Here is a tiny trained network, its code and every weight. The questions are about switching its units off for an input and a class, where a switched-off unit gives its printed mean instead of its output.

import numpy as np


def w(rows, s, z=0):
    codes = np.array(rows[::2]) - 128.0
    scale = np.full(codes.shape[1], s)
    scale[-1] = z or s
    return codes * scale


def f(y):
    return np.maximum(y, 0)


def log_softmax(a):
    a = a - a.max(-1, keepdims=True)
    return a - np.log(np.exp(a).sum(-1, keepdims=True))


def net(x, mask):
    res = np.array(x, float).reshape(1, 3) / 4 @ E
    y = f(res @ A[0][:, :-1].T + A[0][:, -1])
    res = res + np.where(mask, y, B[0][:, -1]) @ B[0][:, :-1]
    return log_softmax(res[-1] @ U[:, :-1].T + U[:, -1])


A, B = {}, {}
E = w([
[80,177,95,2],'x0',
[73,27,40,133],'x1',
[210,169,27,139],'x2',
],0.0076)
A[0] = w([
[183,225,202,132,105],'N1',
[172,73,158,242,105],'N2',
[192,163,53,115,118],'N3',
[219,170,34,154,104],'N4',
[86,33,49,151,98],'N5',
[64,163,98,3,109],'N6',
[180,229,205,137,102],'N7',
[161,78,156,237,106],'N8',
[50,103,204,109,109],'N9',
[212,172,38,148,106],'N10',
[71,104,232,122,99],'N11',
[208,172,53,138,119],'N12',
[195,211,208,129,107],'N13',
[82,46,59,139,102],'N14',
[139,89,164,254,109],'N15',
[123,127,92,88,249],'N16',
[81,49,62,135,118],'N17',
[74,161,107,6,109],'N18',
[69,106,203,134,102],'N19',
],0.0074,0.011)
B[0] = w([
[48,184,37,162,168],'N1',
[202,170,61,27,175],'N2',
[104,60,177,84,166],'N3',
[64,38,172,45,175],'N4',
[56,192,50,166,170],'N5',
[234,174,89,56,169],'N6',
[48,184,50,148,168],'N7',
[211,166,58,24,171],'N8',
[113,54,146,76,156],'N9',
[65,36,180,44,172],'N10',
[67,24,153,25,155],'N11',
[70,39,186,72,173],'N12',
[40,185,40,162,169],'N13',
[66,193,48,169,165],'N14',
[202,148,72,32,175],'N15',
[168,136,232,253,248],'N16',
[81,189,72,175,171],'N17',
[238,179,67,51,165],'N18',
[94,47,152,67,149],'N19',
],0.0074,0.011)
U = w([
[252,161,95,81,92],'0',
[23,181,78,186,90],'1',
[73,32,186,88,98],'2',
[184,134,204,236,254],'3',
],0.014,0.0056)

Each question gives the input, the list of numbers given to net, and the class t.
The units are the neurons (one row each of A and B). Each row of codes is followed by its name. A weight is (code - 128) times the scale printed after its matrix; where a second scale follows, it is the last column's (A, B and U).
mask holds one flag per neuron, in row order. A switched-off neuron (its flag False) gives its mean, the last column of its row in B, instead of its output. The means were averaged over made-up inputs and are rounded, as every weight is.
A unit's drop is (log p(t) with every unit on - log p(t) with that unit switched off) / (log p(t) with every unit on - log p(t) with every unit switched off).
The circuit of an input: a set's keep is (log p(t) with only the set's units on - log p(t) with every unit switched off) / (log p(t) with every unit on - log p(t) with every unit switched off). Starting from the 12 units with the biggest drops (on a tie, the unit counted first), units are removed one at a time, each time the one whose removal leaves the highest keep (on an exact tie, the one counted first), for as long as the keep stays at least 0.8.
units of the circuit, in order: the units of the circuit, biggest drop first
top k neurons: the k neurons with the biggest drops, biggest first
drop when u is switched off: that unit's drop, to one decimal
input [5,-1,-3], class 0: units of the circuit, in order -> N18
input [-3,5,-5], class 1: units of the circuit, in order -> N5, N14
input [-6,-8,6], class 1: top 3 neurons -> N13, N1, N7
input [5,-2,-4], class 0: top 2 neurons -> N18, N6
input [-5,-6,-7], class 2: top 2 neurons -> N11, N19
input [8,7,4], class 0: top 2 neurons -> N6, N18
input [6,5,-3], class 0: top 2 neurons -> N6, N18
input [-8,-5,-7], class 0: drop when N15 is switched off -> 0.2
input [-3,1,-2], class 3: drop when N10 is switched off -> 0.1
input [0,-5,6], class 2: drop when N4 is switched off -> 0.2
input [2,2,3], class 3: drop when N2 is switched off -> 0.1
input [8,1,-8], class 0: top 2 neurons -> N18, N6
